Each row comes from the steps of one walk. Every step used is in the known rows, and no mark comes twice. Write the walk behind each row, first mark first.
Known rows
tari, zafav, sokit, puse, fumal, dodirim, moret, tigutu: [-178  202 -225 -331 -120   15   89    1    4  121  -66 -152 -183  254
  164   78  259  244   -3  316 -257   -5  -13   28   51    2  205  102
  191 -141 -223  112  243  -16   31 -175 -125  264   15  179   24  212
 -289   -4  129  340 -112]
tigutu, dodirim, fumal, sokit: [ -13   57  -81 -215 -170 -150  174  123  -88   58 -211 -161  -82  275
  309   58  -33  270   89  387  -78   70 -125 -151  -19 -114  346  125
   54  -50   47   23  132 -154   45   67 -281   27 -206  231  106  -27
    0 -219  101  176 -106]
safep, fiva, tigutu, moret, dodirim, zafav: [   6  130  -10  -85  -13  187   47  -56  143  124 -110    1  -99  295
  352   58 -162   65 -230  254 -206  -37  -62 -151  -83  173   54   64
  -40  -71  -36  324  104 -145  -64  108 -314   28   93  250   88 -273
  -23 -128  103  340   54]
tari, moret, tigutu, safep, fiva, zafav, sokit, puse, fumal: [ -23  184 -224 -491   91  164 -113   67   30   62 -143 -116 -131   88
   82  -49  339  123 -126  158  -72 -113 -106  120  213  189  309  -29
   61  -73    7  249   48   65   23  145 -225  179   96  180  -30  -34
 -269 -146  187  276   25]
puse, sokit, tari, moret, dodirim, fumal: [  66   27  -89 -177 -116  239  173  -13   -8  182 -169 -119  170   63
  403  -39  -52   80  -26  196  -54  -78  -90 -177 -146  -32  212   55
 -135   92  266   49   41  -83  287   46 -182  -29    8  217  -12   99
  -84  -43  114  244  -39]
safep, fiva, tari, zafav, sokit, puse: [  51  172 -258  -90   22   53  151   65 -283  130 -239 -406 -111  137
  173  -42  175  207 -283  221 -272  -33 -110   57  205  149  362  160
  114 -139   18  191  -28   87  -60  -34  -76  491   21  108 -239   74
 -240   76  -18  543  187]
tari, moret, safep, fiva, zafav: [  86  282 -193 -168   88  234   12   82   75  143 -336 -104  -51   60
  384 -163   68  121 -218  103 -148  -66 -339  -31 -139  230  374 -129
   88 -125  188  182 -109  -53  -22  122 -327   99   78  197   -7 -157
  -87 -188   11  355  234]
zafav, tari, sokit, puse, fumal, tigutu, moret: [ -29  108 -330 -383  -12   96  116  126   40   90  -61 -309  -36   44
  104  -33  123  267   47  107  -65  -35  182 -107  118 -115  -44  151
  -26   59 -117  201   47  -65  180  -54 -134   13  142  208  357   57
  -20 -298   20  216 -201]
safep, tigutu, moret, dodirim, puse, zafav, tari, sokit: [ 155    4 -132 -197  -57   43  199 -203   59  -42 -178 -248   82   74
  132  212 -147   -1  -88  241 -228 -162  196  -32   27    2 -145  145
  -49    5  112  146  162  134   17   77   60 -261  -14   73  236  -86
   56 -375   -2  217  -53]
tari, zafav, sokit, puse, fumal, moret, safep, tigutu, dodirim: [  77  212 -201 -364   66  182   -8  -34 -169  232 -231 -209    4  162
  107  -48  250  -29 -173   49 -192  -91 -121   94   61  -12  276   -3
  -49 -166  -43  -19  101    3   99   15 -206  226  138 -127   54   14
 -121  -76   34  357  189]
tigutu, dodirim, moret, safep, fiva, zafav, tari: [  71  307 -138 -208  -44   -7  139  147  154   61 -289 -225  -15   47
  361   42   -5  255 -124  230 -151 -127  -28  -14 -330  240  164 -121
  -25  -98  154  -30  -17 -236   70  -99 -374   75  -91   19  114 -167
  185 -175  134  222  -16]
fiva, safep, tigutu, moret, dodirim, zafav, tari: [ -11  178  -78 -229  113    5  156  106  171  -78 -134 -184   -2  250
  289   69 -168  274 -185  158 -285  -31   75 -184  -16  323   27   30
 -180   18  163  238  131  -14   14   24 -252  -75  126  253  157 -342
  202 -137   -4  312  -13]
tigutu, dodirim, fumal, moret, safep, fiva, zafav, tari, sokit: [ 177  207 -151 -259  -14  105  275   22  123   36 -303 -164   88   67
  323  -63   56  139  -65  180  -73 -102  -15   41 -266  -92  135  -29
 -168  -31  101   57   -2  -97  122   16 -401  -78 -104  -28   72 -119
   10 -318  113  298   46]
moret, tigutu, safep, fiva, tari, zafav, sokit, puse, fumal: [ -60   84 -275 -483   37    5   81   64 -182   76 -154 -333 -104  194
   23  -42  386  277 -214  254  -91  -62   -6  110  291  209  347  139
   72 -105    3  116    8  163  -54  108 -140  516  145  176 -227  -13
 -333   47  151  403   93]
tigutu, moret, safep, fiva, zafav, sokit, tari: [ 195  190 -225 -172  205  210  118  151 -172  246 -328 -241  109   50
  265  -70   60  191 -228  146 -228 -168 -207  -85  -18  265  286 -255
 -112  -66  188   95 -155  -47  -75   28 -277  229   68   96  -10 -101
   44 -108   12  339  131]
safep, fiva, moret, dodirim, zafav, tari, sokit, puse, fumal: [ -45  160 -129 -155  -71   10  147   56   -5  -52   18 -200  -77  125
  315   37   94  193 -151  163  -97  -31  134   73  -41  -62 -122  292
  -73   79  -62  258  231  -64  153  -42 -262    3  -13  221   65  -22
  -91 -104  123  584  -64]
fumal, puse, zafav, sokit: [  87  222 -255  -79   -3   58  158  -68   -7  241 -331 -307  -40  199
  179  121  135    4  -16  180 -102 -246  -85  -97  113  -70  182   93
   33 -178 -105  127 -156   52 -105   77   94  152  -51   16  -79   15
 -128 -180 -150  382  153]
tari, zafav, sokit, puse, fumal, dodirim: [ -36  172 -259 -181  -62  -26    6   91 -203  169 -118 -212 -149  209
  186    0  230  155   16  314 -181   82 -218 -177  145  -84  365  197
  179 -154  -96   92  155    4  133  -56 -120  291  -83  167   84  161
 -352    5   42  404   72]
fumal, tigutu, moret, safep, fiva, zafav, tari, sokit: [ 106  239 -305 -212   90  185  204   59  149   88 -304 -215   20   18
  146 -129   -9  257 -161  140 -196  -49  -58 -104  -81  150  131 -213
  -76  -42   32  111   46  -66   -9    1 -309    1  102  201  223 -176
   58 -333  -39  337   23]
puse, fumal, tigutu, dodirim, zafav, sokit, tari: [  -5    9 -276 -186  -52  -82   87   82  -55  235 -122 -144 -109  267
  215  165  114  339    7  222  -36  -45  121 -246 -128    6   12  -24
   -5   39  -95 -140  136 -139   17  -60 -193  323    1  312  368  -58
 -242  -30    4  240 -126]
moret, safep, fiva, tari, zafav: [  50  179 -242 -158   34   79  202   77 -143  157 -349 -321  -25  165
  324 -156  113  277 -302  200 -166  -17 -239  -41  -61  250  413   35
   97 -156  184   51 -148   45 -100   83 -242  436  129  196 -202 -136
 -151    6  -26  482  303]
moret, dodirim, puse, sokit: [  50   27  -36  -75 -146  -22  -36 -109   -5  156 -218 -192   64  178
  283   50  -77   33   24  321  -66  -63   71 -223   -3  -89  296  117
  -17   19   70   22  186  -14   74  113 -101  101  -98  120   58   35
 -134 -102  -18  391  -16]
fiva, tari, zafav, sokit: [  50  173 -292  -87   50  -11  277   -3 -121  188 -342 -258 -146  163
  268   49   81  237  -62  291 -188  -45 -128 -109  119   44  389   98
  104  -25  -47  103 -149   85 -162   34 -193  413   31  181 -160   93
 -271  -50 -104  376  228]
puse, fumal, zafav, sokit, tari, moret, tigutu, dodirim, safep: [  30   62 -158 -463   19   63  294  -56   20  143 -124 -162   19  187
  197  182  316  141   15  178  -95 -117   92   67 -161   59  -16 -111
 -168  -88   56  -20   -3   65  144 -107   12  123  -46  254   74    4
 -342  -18  114   50  -55]
tigutu, moret, safep, fiva, zafav, sokit: [ 168  210 -146 -175  166  216   70   35 -134  196 -344 -164   33  119
  282 -110   73   84 -213  225 -261 -133 -242  -78   39  155  438 -192
  -87 -139   82  153  -90  -37 -144   95 -354  140   10   96  -32 -115
  -17 -163  -21  364  219]
tigutu, safep, moret, dodirim: [-121  293  -83 -248   29  -92  -21   84   66   60 -276  -61 -150  138
  301  -27  -23  139  173  224  -29  -91 -105 -212  -49  120  363   69
   53   23   17   97  -67  -77   65  175 -492  157   27   34 -110  -91
  194 -301   84  295   76]
tari, sokit, puse, zafav: [  49  159 -287  -27    8   57   69   -3  -80   30 -196 -298 -141  187
  138   27   56  146 -106  150 -101 -136  -66 -119  139  -63  128  235
  196  -35  -78  116  -35   40  -45   15   23   56  -44   64   75  104
  -23 -340    0  323   36]
dodirim, moret, tigutu, safep, fiva, zafav, sokit, puse, fumal: [-108  182 -183 -469   27   14  -97  104   36   54 -117  -99 -171  161
  108   -8  299  272  -74  254 -153 -184   71  117  132  212  264  -52
  110  -28 -132  162   96 -103  -54   11 -220  257   24  119  -12   -1
  -78 -128  208  284 -128]
fumal, zafav, sokit, tari, moret, safep, tigutu: [  87  145 -346 -155  116  354  254   28  -98  202 -340 -241   34   44
   75  -45   15  118 -229   28 -257 -180 -244 -128   55  288  119 -258
  -13 -129  178  -24  -54    5  -81  -43  139   99   84  115    4  -62
   49  -25 -133  302  108]
zafav, sokit, tari, moret, dodirim, puse, fumal, tigutu, safep, fiva: [ -16  -54  -72 -429  -87   42  -63  -20 -142  220 -128 -100   87   29
   72  -67  193  115  -35  136  -93 -162   54   49   16  181  165  -31
  -43   30  229   77  178  -11  244  126  -63  193   43  317   65  -71
 -230   81   97  327    1]
fiva, zafav, tari, sokit, puse, fumal, dodirim, safep, tigutu: [  -1  122 -254 -292   38 -129  108  130   58  -56  -99 -170 -201  145
  163   -5  117  334   56  334 -152  168  118 -298   11   69   91  -48
   95   40  -57   97  276  -57  257 -145  -33   60 -137  181  469 -128
 -175 -279   25  271 -149]
tigutu, safep, moret, dodirim, puse: [ -50  200  -14 -284  -20 -214 -151   48   39   60 -251  -26  -99  152
  310   12   22  117  189  268  -40 -134   64  -71  -39   99  326  129
  136   81   85  148    9  -29   44  173 -358  171  -28   10  -43  -60
  145 -274   66  345   46]
moret, dodirim, safep, fiva, tari, sokit: [ -13   37   43 -128   -8  -50  339 -131 -166  -16 -251 -248  -62  224
  314  -82    2  220 -161  346 -158   23  120 -176  -91   41  306   56
 -147  -11   46  162   50   75   63    3 -255  231  -93  268 -150 -146
 -232 -104   35  446  169]
fumal, moret, tigutu, safep: [-180  254 -239 -456   39  106   82   29  302   77 -223 -196 -143  213
  100   27  112  238   98   60  -18 -186  -51  -68   65  130  206   20
   33   17  -46  153 -124    7 -128  214 -284  168  256  144  -82  -49
   59 -335   16  154  -80]
tari, zafav, sokit, puse, fumal, tigutu, safep, moret: [ -82  279 -312 -390   66  -63 -154  147  -83  221 -193  -31 -206  123
   99 -134  368  213  136  141 -135  -75  -85   67  156  104  352   32
  230    0 -176   43   66  -77  112   52 -250  394   81   94   17   86
  -70 -115   10  396   68]
dodirim, zafav, sokit, puse, fumal, moret: [  -3  165 -235 -214   65  175  -61  106  -47  206  -67 -155 -137  283
  272   91  242  141  -47   93 -143 -160   44   22   72 -112   55  193
    1    1 -170  236    7 -111  -56  -33 -136  190  120  134   93  120
 -219  -54  -63  467   15]
fumal, sokit, zafav, tari, moret, dodirim, tigutu, safep, fiva: [ -92  229 -118 -249  -92  131  132  122  155    8 -155 -220   69  195
    6  133  -46  150 -207  291 -245 -127 -198   27 -115  436  -65   49
  -32 -119  342  123  181 -127  -21   62   -1 -188   29  408 -181 -152
   33   44  167  284  -36]
zafav, tari, moret, tigutu, dodirim: [ -43  207 -203 -375 -111   86  296   -4  298   -3 -196 -332  -69   55
  238  177    1  172   40  139    9  -53   10  -62 -104   76    8   79
  -65  -88   88  118  -46   67   82   60 -258   13   58  164   86  -65
  -84 -266  135   -5 -153]
tigutu, safep, fiva, tari, sokit, puse: [ -63  147 -229 -228   44   -6   65  112 -189  -44 -226 -375 -108  145
   63 -102  129  343 -235  237  -18  -74  106 -129  244  136  349  158
   82   50   71  147  -51   40  -47   57 -209  304   40  141 -131  -38
   47 -168   43  467   68]
tigutu, moret, safep, fiva, zafav, tari, sokit, puse: [ 195  291 -245 -202  143  207   78  171  -21   -6 -230 -325   68    9
  187 -101   45  174 -265  145 -180  -99  -64  -18   40  127  159  -23
  -87  -55  132  265  -33  -26   43  -62 -286  -12   60    1  105  -49
  126 -300   83  401   53]
fumal, puse, sokit, zafav, tari: [  58  255 -251  -72  -61  112  163   98  187  164 -184 -434  119  135
  138  194   64   90  -63  234  -22 -200   60 -218  -79   46  -40   52
  -81  -32   35   29 -113  -95    6   -1  180   21  -13  103   -1   -8
   27  -78 -192  390  -68]
sokit, puse, fumal, moret, safep, tigutu: [ -65  131 -258 -401   93  245  -50  121  -56  225 -184 -272  -62  155
  171 -181  158  140 -115  -66 -103  -94  -75  -60   86   82  168   13
   42  -80   -4  102  -35  -93   63   94  -88  202  281  -26  146 -112
   58 -187  -43  346   33]
zafav, tari, moret, safep, fiva, tigutu, dodirim, puse, fumal, sokit: [  96   30  -71 -390 -100   77  103  128   15  271 -240 -188   84   55
  214   -7  101  155  -93  198   31    3   -6  177  -65  175  -23  -61
  -36 -134  223   15  137 -163  218  110  -18  -30 -129  213  163 -309
 -110   24  125  259    9]

Write each row's walk
[ 240  -59 -114  -85   13   34  114  -68 -213  353 -333 -263   73  168
   92   14   59   76 -239  163  -86 -244  -13   19    7  279   47 -128
   60 -118  181 -177  -28  -45   -8   84  196  290 -196  -74   46 -245
  -11   16   70  255  123] : moret, safep, fiva, tigutu, dodirim, puse, zafav, sokit, tari
[ 130  269 -196  -82   33  214  197  -98   27  262 -281 -275  105   58
  187  197   54 -124 -112   52 -113 -279 -116    6  -47   15   19   47
 -132 -117  121  207 -127   98  126  -20   29   19  106    5 -144   92
 -144 -101  -22  390  214] : fumal, puse, zafav, sokit, tari, moret, dodirim
[  68   61   77 -155   46  226  273  -80  -85  260 -227  -67  -25   90
  258 -122  -11   46 -118  148 -226 -108 -132  -68  -56  311  137 -183
 -159  -35  123  230    1  -82  236   26  -27  196 -104  221 -131 -191
 -183  100  113  244  120] : zafav, sokit, tari, moret, dodirim, safep, fiva, tigutu
[  51  178 -100 -367   -2  115  106  104   77    2   16 -204  -17   97
  255   52  187    3   -7  126 -189  -62  -34   46 -116   49  -12  208
 -127  -86  194  304   36  -60  412 -179   43 -101   20  144  125   56
 -170  -46  135  222   38] : sokit, puse, fumal, zafav, tari, moret, dodirim, safep
[  44  170 -248 -382   34  162  -14  168   87   83  -80 -295  -21  212
  201   92  130  174 -194   22  -65  -87  120  -26 -115  107 -115   75
 -108  -59   94   14  101 -146  112  -63 -176   70  215  -40  336 -166
   78 -133   40  318  -62] : sokit, puse, fumal, moret, safep, tigutu, dodirim, zafav, tari
[ 178   73 -208 -217   18  135  105  -64 -129  170 -307 -216  116   79
   68  105   57   37 -228  119 -211 -197   17   24  -23  194   90 -192
   -7  -93  267  -90   88   52  -26  -83  140   75  -37    2  136  -49
   23  -26  -65  268   73] : fumal, zafav, sokit, tari, moret, safep, tigutu, dodirim, puse
[ -36  206 -300 -285   59   95  103  -79    6  339 -226 -201  -36  256
  202   61  192   54  -90  144 -221  -87   72  148   42  -64  103  262
  -17  -64 -107  217   40   57   11  -81 -170  368  303   10 -177  183
 -427   53  115  485  203] : fiva, tari, zafav, sokit, puse, fumal, moret, dodirim, tigutu
[  99  235  -63 -191   27  128  155  115   12    1  -85 -301  -45  139
  137  135   60   53 -116  143 -290  -65 -180  152   -9  214   16  110
  -83  -93  298  244  144  -55  315 -146   81 -203  -12  170    6   65
  -11 -103   89  286   79] : fumal, sokit, puse, zafav, tari, moret, dodirim, safep
[   9   38 -187 -329  -72  170  300 -116  -99    9 -125 -346  -42  210
   89   81  229   85 -333  230 -217  -61  119  231  117   16  165  125
  -46 -195   78  168  102  138   -8 -131   -4  162   -7   44 -177   59
 -222    5  134  338   22] : safep, fiva, tari, moret, tigutu, dodirim, fumal, zafav, sokit, puse
[ -85  143 -270 -279   41   88  120   44 -241  212 -215 -219 -120  215
  141  -62  213  287 -271  293 -302   21   14  -54   97  184  348  -65
  159  -88   -8  -55  173  -62    7 -223  -96  365  125   59   45   58
 -101  113  -37  511  164] : fiva, tari, zafav, sokit, puse, fumal, dodirim, moret, safep, tigutu
[ -14  242 -233 -264  -50  -90   43  103  297   26 -280 -146  -44  135
  196   13  -96  219   -3  309 -127  -83 -107 -204 -106  328  141   56
   19  -81  182  129   96 -100   26  114 -279  125   11  159   22 -238
  -30 -171  253  205  -60] : moret, dodirim, tigutu, safep, fiva, zafav, tari
[ -55  124  -67 -376   33 -163  -20   45 -178  233 -148 -115 -192  219
  234  -84  345  183  163  189 -130   -3  207    6  -34  -15  259  -59
   12  -25 -197  -33  131 -128  261 -104 -215  372 -122   38  189  -23
 -106 -105   17  275  -29] : zafav, sokit, puse, fumal, tigutu, dodirim, safep, moret
[  82   25 -139 -461  -96   17   83  120  -40  126 -239 -248   95   52
  190   81   78  184  -57  208  -36   13   43   77  -40  120   45  -63
  -37  -85  286  -60  210  -58  158   71  -42 -103  -38  206  294 -204
  -38  -93   23  216  -54] : zafav, tari, moret, safep, tigutu, dodirim, puse, fumal, sokit
[ -87  158 -173 -134   26    1  -89   45  -59  191  -86  -33 -245  274
  240   12  121  128   28  180 -185   -7   86  -81   -5  -31   99   87
   55  -22 -276  142  261 -120   65  -92 -283  278   79   92  161   20
 -170  -82    4  561   10] : safep, moret, dodirim, zafav, sokit, puse, fumal, tigutu
[  70  139 -258 -304 -176  107  178 -124  346   52 -170 -317  124   78
  117  313   99   50  -28  216  -37 -111  241  106 -104   -6 -120   28
  -81  -88  142  -74  187   84   74  -46  120 -127  -61  132  127   47
 -141 -118    5  187 -199] : fumal, zafav, tari, moret, tigutu, dodirim, puse, sokit
[   9   37   29 -255   50  -16  -48 -104   -2  113 -233 -166  182  212
  227  -51  -74  107 -145  205 -228  -43  216 -105  121  156  300  -68
 -141   58  159   51  250   63   76  143  -90  -26   17  167   71 -227
  132  -91  -77  398   18] : fiva, safep, tigutu, moret, dodirim, puse, sokit
[ 183  100 -122 -222  -41  142  -39   12  -62  265 -291 -241  266   59
  297   33   97  104 -157  145   49 -166   87  -38 -173   87  214 -112
  -83   62  388 -182    7  -30  165    8 -125   99   -2   85  111   39
    6  -17   14  282   45] : tigutu, dodirim, puse, sokit, tari, moret, safep
